Below is a small trained network, with its code and all its weights. Each question gives an input and a class and asks what happens when units are switched off, that is, made to give their printed mean instead of their output.

import numpy as np


def w(rows, s, z=0):
    codes = np.array(rows[::2]) - 128.0
    scale = np.full(codes.shape[1], s)
    scale[-1] = z or s
    return codes * scale


def norm(h):
    return h / np.sqrt((h * h).mean(-1, keepdims=True) + 1e-5)


def f(y):
    return np.maximum(y, 0)


def log_softmax(a):
    a = a - a.max(-1, keepdims=True)
    return a - np.log(np.exp(a).sum(-1, keepdims=True))


def net(x, mask):
    res = np.array(x, float).reshape(1, 8) / 4 @ E
    u = 0
    for l in range(3):
        y = f(norm(res) @ A[l][:, :-1].T + A[l][:, -1])
        res = res + np.where(mask[u : u + 10], y, B[l][:, -1]) @ B[l][:, :-1]
        u += 10
    return log_softmax(norm(res)[-1] @ U[:, :-1].T + U[:, -1])


A, B = {}, {}
E = w([
[152,177,153,97],'x0',
[120,151,146,118],'x1',
[159,142,121,115],'x2',
[169,151,122,105],'x3',
[129,26,219,57],'x4',
[27,222,181,22],'x5',
[118,182,253,204],'x6',
[146,137,125,118],'x7',
],0.0054)
A[0] = w([
[125,161,107,170,250],'L0N1',
[118,118,147,62,145],'L0N2',
[80,149,9,127,107],'L0N3',
[146,96,163,98,210],'L0N4',
[136,206,133,202,102],'L0N5',
[80,192,101,118,99],'L0N6',
[80,143,162,85,80],'L0N7',
[96,147,72,103,76],'L0N8',
[96,92,102,132,132],'L0N9',
[86,158,109,134,63],'L0N10',
],0.015,0.002)
B[0] = w([
[87,166,74,149,211],'L0N1',
[2,131,105,146,229],'L0N2',
[193,155,153,76,254],'L0N3',
[151,27,152,117,230],'L0N4',
[58,41,38,197,241],'L0N5',
[132,190,242,79,229],'L0N6',
[92,64,82,151,235],'L0N7',
[99,155,170,77,199],'L0N8',
[153,146,92,112,180],'L0N9',
[138,202,186,91,177],'L0N10',
],0.009,0.0052)
A[1] = w([
[128,129,164,151,99],'L1N1',
[105,173,74,9,160],'L1N2',
[120,75,136,101,191],'L1N3',
[153,196,119,170,5],'L1N4',
[176,171,110,152,172],'L1N5',
[144,100,75,83,150],'L1N6',
[111,142,176,120,7],'L1N7',
[147,69,219,179,29],'L1N8',
[86,105,94,141,119],'L1N9',
[120,85,117,52,221],'L1N10',
],0.013,0.0011)
B[1] = w([
[150,155,99,135,150],'L1N1',
[14,171,249,173,253],'L1N2',
[124,81,154,160,224],'L1N3',
[91,20,97,100,150],'L1N4',
[84,170,90,94,158],'L1N5',
[147,102,61,54,192],'L1N6',
[185,37,110,108,170],'L1N7',
[249,153,174,110,233],'L1N8',
[89,150,127,66,213],'L1N9',
[84,74,132,215,240],'L1N10',
],0.011,0.0057)
A[2] = w([
[95,154,199,203,66],'L2N1',
[77,218,146,140,75],'L2N2',
[113,125,175,29,67],'L2N3',
[149,136,109,235,117],'L2N4',
[230,207,189,210,6],'L2N5',
[132,167,28,247,69],'L2N6',
[91,190,158,151,112],'L2N7',
[53,108,66,29,129],'L2N8',
[191,145,156,101,28],'L2N9',
[16,127,253,183,198],'L2N10',
],0.0076,0.0018)
B[2] = w([
[210,82,81,31,165],'L2N1',
[176,138,75,87,165],'L2N2',
[49,65,155,202,158],'L2N3',
[53,123,206,127,147],'L2N4',
[207,246,206,229,149],'L2N5',
[1,143,206,86,159],'L2N6',
[157,154,121,111,160],'L2N7',
[211,226,94,204,183],'L2N8',
[138,128,113,114,138],'L2N9',
[247,124,15,134,255],'L2N10',
],0.0095,0.0087)
U = w([
[141,239,45,140,120],'0',
[27,119,127,199,216],'1',
[193,45,159,185,248],'2',
[248,124,252,223,5],'3',
[115,232,215,97,78],'4',
],0.012,0.003)

Each question gives the input, the list of numbers given to net, and the class t.
The units are the neurons (one row each of A and B). Each row of codes is followed by its name. A weight is (code - 128) times the scale printed after its matrix; where a second scale follows, it is the last column's (A, B and U).
mask holds one flag per neuron, layer by layer. A switched-off neuron (its flag False) gives its mean, the last column of its row in B, instead of its output. The means were averaged over made-up inputs and are rounded, as every weight is.
A unit's drop is (log p(t) with every unit on - log p(t) with that unit switched off) / (log p(t) with every unit on - log p(t) with every unit switched off).
The circuit of an input: a set's keep is (log p(t) with only the set's units on - log p(t) with every unit switched off) / (log p(t) with every unit on - log p(t) with every unit switched off). Starting from the 12 units with the biggest drops (on a tie, the unit counted first), units are removed one at a time, each time the one whose removal leaves the highest keep (on an exact tie, the one counted first), for as long as the keep stays at least 0.8.
circuit, biggest first: the units of the circuit, biggest drop first
unit that matters most: the unit with the biggest drop
top k neurons: the k neurons with the biggest drops, biggest first
k most important neurons of layer l: the k neurons of layer l with the biggest drops, biggest first
input [-3,-8,8,6,-6,-1,1,5], class 1: circuit, biggest first => [L2N6]
input [-8,-3,4,5,-6,1,-1,6], class 4: circuit, biggest first => [L0N3; L1N2]
input [2,-4,0,-2,1,1,8,6], class 2: circuit, biggest first => [L0N5; L1N2]
input [1,-2,-1,-6,-2,5,0,-5], class 4: top 2 neurons => [L0N6; L1N2]
input [-1,-3,1,-7,1,1,-3,5], class 1: top 3 neurons => [L1N8; L1N10; L1N2]
input [-1,-7,7,2,2,-5,1,-5], class 3: top 3 neurons => [L0N5; L1N8; L0N7]
input [-2,4,8,6,6,3,-5,-6], class 1: top 2 neurons => [L0N2; L1N8]
input [-1,6,2,5,-4,1,8,8], class 0: 2 most important neurons of layer 0 => [L0N6; L0N7]
input [3,1,3,3,-8,6,0,6], class 4: 2 most important neurons of layer 1 => [L1N2; L1N10]
input [-2,8,-4,-3,-2,4,-1,1], class 4: top 2 neurons => [L0N6; L1N2]
input [-3,-2,8,4,0,-7,-6,-4], class 0: top 3 neurons => [L1N6; L0N4; L1N5]
input [7,-5,3,6,4,3,7,-6], class 2: top 2 neurons => [L0N7; L0N2]
input [6,-7,-6,-2,-7,-2,1,4], class 1: 2 most important neurons of layer 1 => [L1N2; L1N8]
input [-5,-4,-5,-7,-4,2,1,-5], class 0: unit that matters most => L2N10
input [-2,-1,-4,-2,0,5,7,3], class 0: top 3 neurons => [L0N4; L0N5; L0N3]
input [-4,-4,6,4,-1,5,6,-7], class 0: top 2 neurons => [L0N5; L0N4]
input [5,-6,-1,1,5,8,0,-1], class 1: top 3 neurons => [L0N2; L1N8; L0N7]
input [1,-3,-1,-2,1,1,5,0], class 2: top 2 neurons => [L0N5; L0N2]
input [2,-6,-4,0,6,2,-3,6], class 1: 2 most important neurons of layer 0 => [L0N2; L0N6]
input [-5,2,7,2,4,6,-4,2], class 1: circuit, biggest first => [L0N2]
input [-7,-7,-6,-3,4,6,3,-2], class 2: 3 most important neurons of layer 0 => [L0N5; L0N1; L0N4]
